What each symbol does to the points:
state | & $ % @ ~ !
cf | none zr hd mg none lm
dt | none bz lm gs none dm
mz | bz mt pn lb tt gg
cl | hh ct zd cz fz qs
th | tz none mn jd nl qb
qb | qf none th tp ft jz
fz | none zj dj dt none lj
pn | dp qn ft ct qs mz
tp | nl none jd nf ll gt
nl | hs tp gg jc zd ft
mm | none pq fg hr none mg
zd | mg ll pq dn dj cl
mp | zj mn zz mz dq tz
mg | none zd mm rn none hh
gs | none qs hh fz none fg
hd | none hs dm mm none cf
dp | lm pn zr cl gs bz
mn | mp none rh mt gg th
bn | dn jz qf ft dp zz
hh | none cl mg dj none gs
fl | lj tz zj dq hd jh
hn | ct none zn rh mp gf
jz | bn none qb gt pn rh
dr | tj none gf th qf nf
cz | dj zz dn dp dt zj
zj | fz mp cz bz dm fl
ll | zd zn jc bn cz ct
qs | gs lb cl zj lj tt
hr | none jh lj hd none rn
tz | fl th mp gg hs qf
bz | dt mz dp qs fg dq
ft | zr gt nl ll cl pn
tj | tt dr lb tz jh jc
nf | jc none dr qb bn zn
jh | hr qf fl hs cf dn
ct | cl hn ll zz zj lb
gt | ft none tp zn ct qn
mt | mz none qn gf tj jd
hs | hd nl dq pq mg zr
lb | qs gf ct mp fl tj
dn | rn bn jh zr lm cz
tt | fg tj qs fl hr pq
gg | dq jd mz tj pq nl
jc | pq nf tj qf dn ll
rn | none dn hr cf none dj
fg | none tt gs lj none mm
dq | dm gg bz tt mm hs
dj | none cz rn lm none fz
zn | ll none nf jz zz hn
gf | lb none hn mn tz dr
lm | none dp cf hh none dt
jd | gg none mt dr jc tp
zr | cf ft hs zd hh dp
qf | jh qb tz nl zr bn
dm | none dq dt fg none hd
qn | pn none gt hn lb mt
lj | none fl fz dm none hr
rh | zz none jz qn mz mn
zz | cz rh bn pn bz mp
pq | mm jc tt jh rn zd

The rows follow the links: the fewer symbols apart two points are, the more alike their rows tend to be.

Each row is also shifted at random along 6 hidden directions that mean nothing.

Each row, then its point:
-25 39 -10 17 -22 -19 31 -19 7 -21 -46 4 -11 -22 -8 -3 -1 43 0 9 35 27 5 -13 21 -33 7 -3 -40 -40 19 -48 -48 -4 43 -122 -29 32 26 -22 15 -42 9 26 22 36 40 -21 0 -44 26 -10 -60 39 -70 8 -62 -6 -20 5 15 -45 46 18 14 -8 3 -5 59: gg
-24 -16 -40 -30 -27 37 -62 -10 6 -7 0 15 -31 -30 12 -47 35 -8 33 36 31 -57 -46 -17 -40 13 29 -57 -10 22 21 17 33 -6 6 51 -10 10 -27 5 9 -8 22 0 -37 -22 24 23 19 13 22 -10 -14 -9 -28 -31 -17 6 25 -55 -27 4 17 57 -28 9 9 15 -40: qn
-11 -16 -19 -5 1 -2 22 12 15 9 16 -28 20 -24 48 34 17 -6 -1 3 -44 24 59 -24 3 33 27 14 38 39 -29 25 7 -36 -14 -8 -7 28 -18 -30 20 49 -49 42 19 21 45 -22 28 16 37 -62 36 48 -18 16 -9 49 -44 -4 1 14 39 18 -29 -32 14 48 -24: th
-19 14 -2 24 -29 -11 18 8 -17 -12 1 5 1 -49 70 -21 18 -54 -18 4 44 15 -8 -17 11 -21 5 -34 -24 7 5 -26 -7 -27 17 -66 -35 -12 2 10 25 -5 19 4 5 10 17 -3 31 -22 35 -5 -21 66 -54 4 -33 10 20 -5 -12 14 55 62 -12 -17 24 -34 -9: bz
1 1 -12 -25 17 -16 -27 -5 17 -30 22 -10 -59 18 19 -6 34 31 -20 12 -43 -36 51 -7 -16 21 -1 31 34 4 -19 19 4 -10 10 -9 7 32 6 -22 -8 5 -16 -3 -29 -13 -4 -19 -2 -4 3 15 15 -22 29 -22 -7 14 -13 -39 3 -5 14 23 -66 35 1 66 -25: qb
1 8 -10 15 3 -8 -51 -18 16 6 25 -12 -29 32 -8 -21 10 28 -7 28 2 -29 4 19 8 -13 -8 55 16 -7 16 -4 -18 -9 -50 0 21 10 31 -58 41 -47 27 25 -22 -26 -32 -14 -15 23 -10 39 13 -12 -3 -42 3 15 -1 21 2 -38 -9 9 35 0 23 -10 7: jc
-29 -2 -31 -14 -30 12 2 5 -26 -56 -34 -27 2 -51 51 20 -1 -14 -73 22 34 -46 -20 -39 18 12 17 -38 3 7 28 -7 -21 11 3 16 -28 -7 -6 -16 -5 9 9 33 -24 -13 -16 -30 53 -12 40 -1 -6 28 -21 -86 11 28 44 -25 -12 -5 68 47 44 4 -14 -26 -14: mt
-40 14 -32 -20 -14 13 -24 -13 2 -15 -15 11 -7 -10 51 31 -7 12 -17 24 17 -25 -32 -22 -4 0 34 -29 37 11 43 1 -9 -41 -1 4 22 26 -16 10 32 14 18 23 -21 4 29 40 15 26 12 -34 1 6 -13 11 0 37 13 -33 28 -1 50 42 -23 12 -16 38 -16: gt
21 17 18 -6 19 10 -16 -4 -7 9 13 -1 -4 36 -25 35 -34 -8 -26 -6 -1 -4 -24 27 27 4 -24 28 13 -7 31 3 -16 1 -16 43 47 -21 6 -2 10 0 41 -5 -10 -23 -53 14 -12 40 -20 35 38 -44 39 -19 39 -21 33 32 22 -20 -39 -22 36 17 -20 -24 5: zd
3 -30 24 29 -16 5 4 14 32 12 2 -10 42 -16 41 -13 -2 -57 19 -19 51 7 8 -10 20 2 -21 -11 -27 44 -39 3 7 -13 -45 13 -25 1 -13 6 35 16 15 -10 31 20 33 27 -4 9 25 -31 3 61 -43 18 9 11 2 42 6 22 2 20 20 -62 44 -46 -31: gs
3 10 -6 2 15 -18 12 -21 11 -6 -1 -6 12 11 28 18 6 36 10 1 -34 2 38 -7 6 -1 17 22 20 -6 -12 31 2 -27 -17 37 15 26 12 -24 17 11 -39 45 -16 4 26 -6 10 -2 -25 -43 47 -32 -4 3 8 21 -33 10 -3 7 -1 -9 14 -8 -11 53 6: qf
-27 2 -29 4 -38 16 -22 16 -48 23 33 2 5 -41 15 -45 25 -21 10 39 20 3 -33 -2 -20 -5 11 -34 -7 4 20 -19 29 15 22 -20 -25 -2 5 -9 28 -16 -7 15 -16 -2 -19 -19 32 -11 -2 11 -9 56 -41 -11 -30 9 6 -31 -50 14 32 22 31 -18 12 -21 17: mz
4 -1 -16 -20 28 -6 4 -44 2 -65 -30 12 -25 13 6 -4 30 52 -43 -17 24 -51 12 -32 -3 25 40 13 -9 -6 46 13 -8 -49 0 -1 -10 5 -4 -1 22 -15 30 48 -27 -39 45 -9 16 -17 -11 25 9 -56 5 -77 43 15 1 -9 14 -15 18 28 39 18 -7 25 -30: jz
35 -21 24 -5 22 -14 3 -4 -55 -21 62 39 -46 -14 58 -55 39 -36 -71 -17 -17 5 14 -15 7 -5 34 -1 0 2 44 -18 28 -47 9 -74 -7 -56 15 30 54 16 7 21 8 -38 -38 -22 43 -44 -66 51 22 1 38 -44 42 -10 -7 -22 -38 25 17 46 68 -9 37 -17 -30: cz
10 -45 -13 -20 1 20 -8 18 -56 -15 53 -26 -43 -17 9 -42 50 -11 -64 22 -44 -31 33 -10 -25 35 14 17 38 24 5 -2 29 18 14 -14 -24 -36 -10 -32 -4 13 -40 17 -18 -20 -67 -67 39 -9 -8 41 42 19 36 -71 24 8 26 -41 -55 23 20 16 18 -2 8 15 -8: mn
-21 43 -1 23 -5 -29 -15 -2 6 26 -18 18 38 -2 28 -11 -19 -6 51 12 0 14 -16 -9 32 -43 7 -24 -38 -26 -20 -20 15 3 -24 16 21 42 30 4 12 -30 -13 -4 -8 10 -4 38 -12 -20 -10 -11 -10 -16 -21 16 -20 33 -8 -5 0 21 -12 -13 20 0 1 9 5: hd
33 -6 8 21 14 -33 -35 -4 32 34 64 6 -13 -8 9 -101 68 3 87 18 -57 1 47 9 -48 2 -26 29 -16 16 -76 29 60 16 2 -8 -32 34 10 -25 10 -25 -37 -33 -23 -7 14 -5 -27 -27 -7 7 -2 6 -20 47 -59 -9 -45 -49 -45 24 -23 28 -71 -6 59 33 -1: fl
41 -20 7 -25 16 11 63 4 -13 -14 -18 26 -14 -3 -42 17 12 33 -16 -29 3 50 12 7 -26 23 21 -8 11 -6 37 4 7 -20 55 -52 -10 -39 -19 28 -21 38 -8 6 32 7 28 -8 14 -20 -27 -16 -5 -29 35 26 3 -43 -10 -3 4 -14 -13 -30 4 -2 -22 13 26: zz
-25 38 -2 11 -1 -28 -54 -29 -20 -12 2 45 -7 1 35 -64 -6 -24 12 22 30 -43 -35 -24 41 -47 32 -35 -47 -28 26 -39 15 -25 -30 16 11 15 33 21 53 -38 35 12 -53 -37 -17 41 25 -41 -30 58 -6 -47 -10 -65 12 36 13 -3 -5 20 11 42 70 3 20 -31 -43: cf
-13 -56 -26 -19 -21 48 -75 13 -2 28 38 6 -25 -19 30 -54 39 -31 6 30 7 -22 -7 -7 -30 28 11 -5 33 53 30 -10 39 -35 -15 -2 6 -10 -29 -16 73 1 33 13 0 -24 -14 26 17 40 3 14 15 33 -9 -4 16 19 6 -29 -4 15 -10 26 9 -25 62 -10 -25: hn
-12 50 1 8 13 -32 -10 -32 17 -19 6 18 -46 17 -12 -12 2 20 8 15 -10 -14 -3 13 4 -34 -16 22 -22 -53 4 -21 -30 27 37 -36 20 39 39 -1 -29 -35 24 -34 -41 3 -17 9 -25 -22 7 35 -36 -14 14 14 -47 -18 25 -29 8 -21 18 30 -89 63 -33 10 15: hs
27 -31 16 -18 6 22 -51 26 -14 1 41 -6 -26 29 -35 -44 -3 -37 -3 9 0 -47 -27 27 -2 13 -30 3 -5 -3 -4 -4 36 59 -25 59 6 -44 -13 15 -39 -2 20 -64 -27 -26 -99 -2 -14 20 -35 69 15 -33 66 -36 41 -34 63 -9 -18 9 -51 -12 15 21 5 -51 -29: hh
7 22 17 31 5 -23 -32 -8 -2 18 43 3 -8 21 20 2 -9 4 -15 4 1 15 21 19 34 -37 -7 49 10 -15 20 -49 -21 -22 -40 -59 35 0 29 -33 57 -37 36 24 16 -13 -44 -7 -21 -3 -36 39 20 13 -4 -10 12 21 -12 37 13 -11 -7 -3 67 -18 36 -26 27: pq
8 -5 -1 21 -2 -2 -37 26 19 23 57 -42 9 8 31 8 11 -42 7 11 -13 -36 8 20 7 0 -47 37 22 41 -58 23 -4 30 -40 64 7 14 5 -40 -14 -6 -8 -16 -20 -6 -50 -6 -22 35 30 12 35 36 -13 -4 6 -2 15 26 -15 4 -3 19 -27 9 22 -19 -6: tt
-21 -16 -4 -5 -17 12 -51 -7 23 29 21 -4 -45 31 -12 -5 13 41 -1 34 -41 7 29 20 -17 8 -4 47 47 15 20 -44 -12 -10 -7 -76 13 35 6 -27 32 -45 17 6 6 3 -23 -13 -20 37 6 20 -3 28 20 36 -19 14 2 -7 21 -18 -16 -3 -63 5 30 30 17: nf
0 -12 -14 -15 -6 38 -58 -9 20 24 22 -1 -10 25 4 -11 -4 -1 24 0 0 -12 -22 20 -23 13 1 9 46 27 23 4 3 -32 -23 59 32 13 -13 -14 28 1 35 3 -7 -29 1 34 -15 58 -15 -2 38 -16 2 28 24 -10 6 6 13 -12 -21 3 -3 2 27 -3 -10: ll

Where do the symbols, taken in turn from left to right, take each start?
Answers are names.
-19 44 4 -1 -2 -14 10 -18 30 -40 -31 18 9 -6 49 60 -19 -20 -19 -14 35 10 -40 -18 17 -27 14 -38 0 -24 21 14 -32 -49 22 9 31 33 -6 44 -3 25 43 1 -19 4 68 67 -11 3 29 -35 -18 -15 -21 40 -13 9 37 12 38 -13 46 51 -81 45 -39 12 -30
& $ $ !: pn
-29 12 -25 -18 -21 9 -51 -7 39 -20 -1 -12 -39 -12 -7 -48 40 37 24 63 -14 -55 6 7 -50 7 -32 9 -3 3 -28 -4 5 43 30 -5 -33 47 9 -34 -32 -53 3 -21 -54 -5 -12 -16 -18 -8 49 28 -53 23 -15 -18 -57 -11 10 -66 -22 -2 22 45 -118 52 12 24 1
~ % @: tz
-15 -27 -23 -29 -11 31 -55 12 -1 58 11 -15 21 20 -4 7 -16 3 27 16 -9 3 -19 10 -10 23 15 2 42 37 19 14 32 -18 -42 64 40 8 -25 -30 50 19 0 17 1 -2 8 22 -1 61 -13 -25 39 -3 10 18 19 30 -14 3 20 6 -21 -31 33 -40 21 10 11
% @ @: tp
-22 39 -23 -17 -5 1 -44 -36 -1 -46 4 16 -62 5 36 -1 18 -2 -60 32 8 -45 -25 -2 -16 -12 19 -19 14 -27 42 -19 -13 -9 26 15 23 8 19 10 7 -13 53 -12 -79 -23 -15 18 6 -1 -2 33 1 -29 21 -46 -10 -6 60 -38 1 -16 39 66 -57 69 -32 14 -37
@ $ ! @ ~: mz
30 -39 -3 1 -10 41 -56 12 32 25 32 -21 -1 10 1 -51 19 -51 45 -5 25 -32 -37 22 -38 15 -27 -30 -7 35 -18 42 52 8 -17 119 4 -20 -6 0 -3 12 31 -24 -19 -37 3 42 -12 40 -3 7 20 -14 4 1 22 -25 25 -1 -11 10 -49 27 -4 -13 38 -33 -31
@ @ @ $ &: cl
3 -13 -3 9 -17 20 -28 22 23 9 22 -40 -11 19 1 0 10 8 0 18 -22 -6 13 38 -23 12 -49 60 33 29 -30 -3 -17 33 -4 -4 5 21 9 -45 -23 -9 -4 -17 -13 6 -38 -29 -20 32 29 17 14 26 -5 18 -20 -15 12 5 -7 -23 -7 8 -50 6 15 -8 26
~ % $ $ @: jd
20 -34 -1 -8 4 11 50 41 -21 26 44 2 1 -24 13 -1 34 -26 -12 -15 -47 61 32 1 -28 25 6 8 30 29 -14 6 26 -7 41 -64 -18 -40 -29 -8 -12 42 -58 -11 49 31 1 -36 27 -9 -5 -38 28 47 29 56 -11 -11 -20 -25 -26 19 8 -11 -22 -16 4 21 26
& & ! $: fl
-10 -12 -16 -8 -17 34 -24 -5 60 16 -40 -27 8 7 -68 9 19 61 69 2 4 2 15 15 -46 40 -45 33 3 28 -24 27 -24 22 -8 10 -34 48 -29 -39 -29 -12 5 -7 17 14 44 10 -45 37 59 -31 -29 19 -38 46 -40 -20 -21 12 24 -21 -42 -27 -58 -18 22 16 28
~ ~ $ !: pn
-7 -38 -8 -26 -26 36 15 47 10 12 -14 -39 0 4 -18 47 -15 -11 -35 3 -11 24 -12 8 -14 47 -27 10 42 35 5 -1 -29 22 11 -26 -16 -31 -36 -14 -33 12 -6 -12 33 18 -26 -27 11 39 35 -14 4 43 20 14 3 -18 15 0 16 -8 1 -17 -33 -16 6 -13 29
! & ~: jh
9 -5 18 25 -3 -11 -12 24 16 39 11 -29 32 17 -6 -10 -14 -15 20 5 -9 6 18 18 25 -1 -32 29 -21 20 -47 0 -6 37 -47 20 6 6 9 -17 -4 -19 -17 -17 16 9 -32 -2 -29 13 2 14 9 25 -10 18 -7 2 -11 27 -1 14 -35 -24 14 -18 22 -28 5
% @ % $ !: zj
41 -17 19 8 20 -16 -4 -10 16 -39 13 22 -43 -2 -10 -82 49 5 23 -4 11 -59 29 -12 -32 22 -36 4 -45 13 -44 23 27 27 13 -12 -55 -12 -10 29 -36 -24 2 -32 -18 -19 -2 -9 -16 -45 -7 56 -29 -26 10 -32 -7 -25 5 -23 -25 24 -23 42 -40 12 26 -4 -46
$ $ ~ @: tt
26 -9 9 -22 27 18 16 -25 14 -14 -16 35 -22 12 -41 -11 24 60 20 -25 -23 19 6 6 -29 13 3 17 4 -25 21 32 12 -17 30 -7 22 -3 -3 11 -8 2 -6 -12 4 1 45 8 -11 -10 -38 -12 -15 -68 34 28 2 -38 -35 -11 8 -11 -25 -7 -36 11 -21 59 14
& @ ~ @: dj
-18 5 -11 -20 -36 25 33 5 -20 -10 -15 14 -5 -27 -1 38 -15 -17 -27 -9 22 32 -54 -6 -8 -11 23 -44 8 -9 43 -11 -12 -10 67 -31 3 -16 -22 36 -20 26 26 -10 16 10 22 11 23 -4 12 -27 -23 16 5 39 -28 -27 32 -17 14 -18 39 6 -40 20 -41 -5 15
@ ~ % ! %: cz
-8 6 14 15 -4 -6 1 2 -34 13 -11 45 11 -21 6 -33 -6 -32 13 9 29 14 -32 -1 29 -34 23 -48 -35 -31 28 -44 27 -5 5 -34 5 -29 -1 43 20 -17 11 -13 14 8 -23 26 23 -18 -26 25 -27 6 6 -15 2 -6 18 -4 -6 21 12 5 47 -9 12 -37 -7
% % % @: fg
